Below are the code and all the weights of a small trained network. Each question names an input and a class and asks about switching units off, where a switched-off unit gives its printed mean instead of its output.

import numpy as np


def w(rows, s, z=0):
    codes = np.array(rows[::2]) - 128.0
    scale = np.full(codes.shape[1], s)
    scale[-1] = z or s
    return codes * scale


def f(y):
    return np.maximum(y, 0)


def log_softmax(a):
    a = a - a.max(-1, keepdims=True)
    return a - np.log(np.exp(a).sum(-1, keepdims=True))


def net(x, mask):
    res = np.array(x, float).reshape(1, 3) / 4 @ E
    y = f(res @ A[0][:, :-1].T + A[0][:, -1])
    res = res + np.where(mask, y, B[0][:, -1]) @ B[0][:, :-1]
    return log_softmax(res[-1] @ U[:, :-1].T + U[:, -1])


A, B = {}, {}
E = w([
[82,62,126,125,224,208],'x0',
[100,35,132,129,136,3],'x1',
[84,40,133,138,19,177],'x2',
],0.0047)
A[0] = w([
[120,92,128,132,164,174,146],'N1',
[123,104,126,131,198,99,113],'N2',
[126,145,123,129,134,149,156],'N3',
[114,58,129,130,85,31,3],'N4',
[102,68,127,131,101,143,37],'N5',
[136,165,128,134,139,176,146],'N6',
[141,187,129,123,146,116,73],'N7',
[107,76,128,139,91,145,133],'N8',
[139,144,127,132,35,151,138],'N9',
[138,179,129,129,3,188,145],'N10',
[114,65,125,133,94,148,64],'N11',
[148,157,130,126,107,72,68],'N12',
[143,179,125,138,170,104,167],'N13',
[136,146,118,130,152,161,77],'N14',
[138,92,131,136,124,90,138],'N15',
[117,48,125,133,83,154,53],'N16',
[136,84,133,137,123,79,140],'N17',
[150,230,125,128,177,97,77],'N18',
[157,197,127,133,163,105,81],'N19',
[111,85,117,128,155,204,28],'N20',
[131,154,118,130,64,160,140],'N21',
[129,154,131,141,107,96,154],'N22',
[125,123,129,125,147,121,94],'N23',
[130,142,129,132,135,147,138],'N24',
[142,178,127,118,159,206,68],'N25',
[132,139,122,129,142,149,93],'N26',
[148,172,115,135,88,67,172],'N27',
[135,133,134,130,94,141,141],'N28',
[137,163,133,128,101,58,89],'N29',
[107,80,129,135,165,217,30],'N30',
[141,147,133,120,120,92,77],'N31',
[121,93,133,123,246,80,132],'N32',
[112,71,137,125,104,143,43],'N33',
[142,178,132,139,158,202,79],'N34',
[134,175,122,133,143,189,158],'N35',
[127,94,121,126,225,83,110],'N36',
[125,147,129,132,110,147,159],'N37',
[119,107,139,127,151,160,139],'N38',
[150,173,124,134,88,34,75],'N39',
[137,135,124,131,141,146,99],'N40',
[110,80,124,134,95,144,132],'N41',
],0.011,0.0047)
B[0] = w([
[104,164,125,89,135,114,180],'N1',
[118,124,117,195,144,125,181],'N2',
[139,114,126,106,119,128,168],'N3',
[196,77,159,36,57,150,183],'N4',
[89,160,114,98,163,118,148],'N5',
[121,144,146,68,106,119,194],'N6',
[157,97,133,106,110,134,166],'N7',
[147,134,141,76,105,132,179],'N8',
[161,91,127,208,126,122,209],'N9',
[171,71,119,251,124,142,254],'N10',
[91,170,127,85,150,121,156],'N11',
[92,147,108,114,157,118,163],'N12',
[93,155,129,71,135,122,219],'N13',
[106,139,123,121,158,126,147],'N14',
[112,153,125,100,146,134,174],'N15',
[85,179,121,68,157,118,165],'N16',
[105,161,124,92,149,135,186],'N17',
[166,97,146,65,83,140,221],'N18',
[157,102,144,88,93,135,192],'N19',
[173,98,151,76,84,136,154],'N20',
[155,98,128,187,125,125,194],'N21',
[136,121,135,93,115,135,181],'N22',
[131,115,123,143,131,131,133],'N23',
[129,127,129,102,124,124,155],'N24',
[74,167,106,98,170,118,191],'N25',
[116,134,123,125,143,126,139],'N26',
[144,126,150,53,100,139,230],'N27',
[138,114,128,156,118,129,164],'N28',
[93,164,123,88,155,124,181],'N29',
[180,95,153,57,79,132,164],'N30',
[109,140,115,121,148,121,145],'N31',
[110,134,103,239,164,126,229],'N32',
[93,159,117,103,158,117,145],'N33',
[78,172,113,88,161,116,192],'N34',
[138,131,150,54,100,118,215],'N35',
[114,126,112,223,153,130,204],'N36',
[144,104,123,145,133,133,172],'N37',
[118,153,121,98,135,119,162],'N38',
[73,179,117,78,165,123,202],'N39',
[118,134,122,124,140,126,137],'N40',
[146,132,139,81,109,130,173],'N41',
],0.031,0.0051)
U = w([
[177,102,157,104,69,146,159],'0',
[59,174,111,119,171,107,183],'1',
[138,102,109,254,141,131,8],'2',
],0.014,0.0016)

Each question gives the input, the list of numbers given to net, and the class t.
The units are the neurons (one row each of A and B). Each row of codes is followed by its name. A weight is (code - 128) times the scale printed after its matrix; where a second scale follows, it is the last column's (A, B and U).
mask holds one flag per neuron, in row order. A switched-off neuron (its flag False) gives its mean, the last column of its row in B, instead of its output. The means were averaged over made-up inputs and are rounded, as every weight is.
A unit's drop is (log p(t) with every unit on - log p(t) with that unit switched off) / (log p(t) with every unit on - log p(t) with every unit switched off).
The circuit of an input: a set's keep is (log p(t) with only the set's units on - log p(t) with every unit switched off) / (log p(t) with every unit on - log p(t) with every unit switched off). Starting from the 12 units with the biggest drops (on a tie, the unit counted first), units are removed one at a time, each time the one whose removal leaves the highest keep (on an exact tie, the one counted first), for as long as the keep stays at least 0.8.
circuit, biggest first: the units of the circuit, biggest drop first
k most important neurons: the k neurons with the biggest drops, biggest first
drop of u: that unit's drop, to one decimal
input [-1,3,0], class 1: 2 most important neurons	N10; N18
input [1,4,3], class 1: circuit, biggest first	N18
input [-2,-1,-8], class 0: 3 most important neurons	N18; N19; N7
input [-8,4,-1], class 1: 2 most important neurons	N39; N29
input [6,4,8], class 1: 4 most important neurons	N16; N5; N11; N33
input [3,1,-6], class 2: circuit, biggest first	N32; N36
input [1,5,-8], class 2: 3 most important neurons	N32; N36; N2
input [6,5,8], class 1: 2 most important neurons	N16; N5
input [-8,0,4], class 2: 2 most important neurons	N10; N9
input [6,7,0], class 2: 2 most important neurons	N32; N36
input [-2,-4,-8], class 0: drop of N18	3.6
input [-6,6,-2], class 1: drop of N33	0.0
input [4,1,5], class 1: drop of N34	-0.1
input [-6,-7,3], class 2: circuit, biggest first	N10
